Below are the code and all the weights of a small trained network. Each question names an input and a class and asks about switching units off, where a switched-off unit gives its printed mean instead of its output.

import numpy as np


def w(rows, s, z=0):
    codes = np.array(rows[::2]) - 128.0
    scale = np.full(codes.shape[1], s)
    scale[-1] = z or s
    return codes * scale


def f(y):
    return y / 2 * (1 + np.tanh(0.7978845608 * (y + 0.044715 * y**3)))


def log_softmax(a):
    a = a - a.max(-1, keepdims=True)
    return a - np.log(np.exp(a).sum(-1, keepdims=True))


def net(x, mask):
    res = np.array(x, float).reshape(1, 6) / 4 @ E
    y = f(res @ A[0][:, :-1].T + A[0][:, -1])
    res = res + np.where(mask, y, B[0][:, -1]) @ B[0][:, :-1]
    return log_softmax(res[-1] @ U[:, :-1].T + U[:, -1])


A, B = {}, {}
E = w([
[183,100,254],'x0',
[44,54,129],'x1',
[167,195,74],'x2',
[188,140,181],'x3',
[227,15,31],'x4',
[143,152,136],'x5',
],0.0077)
A[0] = w([
[108,112,87,141],'neuron 0',
[117,58,7,223],'neuron 1',
[160,199,105,114],'neuron 2',
[207,194,128,165],'neuron 3',
[115,67,85,254],'neuron 4',
[56,142,144,159],'neuron 5',
[136,124,179,111],'neuron 6',
[163,181,177,200],'neuron 7',
[116,134,102,164],'neuron 8',
[71,158,120,151],'neuron 9',
[235,188,122,177],'neuron 10',
[53,161,130,186],'neuron 11',
[157,104,163,194],'neuron 12',
[176,165,198,174],'neuron 13',
[159,60,92,240],'neuron 14',
[124,111,208,114],'neuron 15',
[89,159,107,149],'neuron 16',
],0.013,0.0045)
B[0] = w([
[166,124,205,157],'neuron 0',
[180,96,144,246],'neuron 1',
[74,142,98,160],'neuron 2',
[49,85,2,186],'neuron 3',
[202,137,151,201],'neuron 4',
[197,157,145,180],'neuron 5',
[121,65,138,148],'neuron 6',
[14,91,146,183],'neuron 7',
[156,153,151,145],'neuron 8',
[160,201,140,168],'neuron 9',
[112,122,5,203],'neuron 10',
[159,186,171,190],'neuron 11',
[136,63,83,159],'neuron 12',
[53,79,122,187],'neuron 13',
[229,165,95,204],'neuron 14',
[143,29,178,167],'neuron 15',
[108,210,185,157],'neuron 16',
],0.0077,0.013)
U = w([
[214,134,71,77],'0',
[110,44,244,49],'1',
[31,115,22,73],'2',
[192,124,148,254],'3',
[139,231,174,101],'4',
],0.011,0.0069)

Each question gives the input, the list of numbers given to net, and the class t.
The units are the neurons (one row each of A and B). Each row of codes is followed by its name. A weight is (code - 128) times the scale printed after its matrix; where a second scale follows, it is the last column's (A, B and U).
mask holds one flag per neuron, in row order. A switched-off neuron (its flag False) gives its mean, the last column of its row in B, instead of its output. The means were averaged over made-up inputs and are rounded, as every weight is.
A unit's drop is (log p(t) with every unit on - log p(t) with that unit switched off) / (log p(t) with every unit on - log p(t) with every unit switched off).
The circuit of an input: a set's keep is (log p(t) with only the set's units on - log p(t) with every unit switched off) / (log p(t) with every unit on - log p(t) with every unit switched off). Starting from the 12 units with the biggest drops (on a tie, the unit counted first), units are removed one at a time, each time the one whose removal leaves the highest keep (on an exact tie, the one counted first), for as long as the keep stays at least 0.8.
circuit, biggest first: the units of the circuit, biggest drop first
k most important neurons: the k neurons with the biggest drops, biggest first
drop when u is switched off: that unit's drop, to one decimal
input [4,-1,-6,0,2,0], class 1: circuit, biggest first	neuron 10; neuron 15
input [5,-7,-6,0,-7,2], class 1: circuit, biggest first	neuron 15
input [-4,-1,1,-5,0,-3], class 3: 2 most important neurons	neuron 1; neuron 10
input [8,-6,-4,6,-1,-4], class 2: 2 most important neurons	neuron 10; neuron 3
input [8,-4,-2,6,-2,-6], class 1: 3 most important neurons	neuron 15; neuron 6; neuron 2
input [8,-6,1,3,-8,-2], class 2: 2 most important neurons	neuron 3; neuron 10
input [1,-1,0,7,-4,-7], class 1: 2 most important neurons	neuron 15; neuron 10
input [3,-5,-7,3,-4,-1], class 1: drop when neuron 4 is switched off	0.0
input [-5,3,2,-2,0,6], class 4: drop when neuron 12 is switched off	0.1
input [-6,0,-1,2,-1,0], class 4: drop when neuron 10 is switched off	0.1
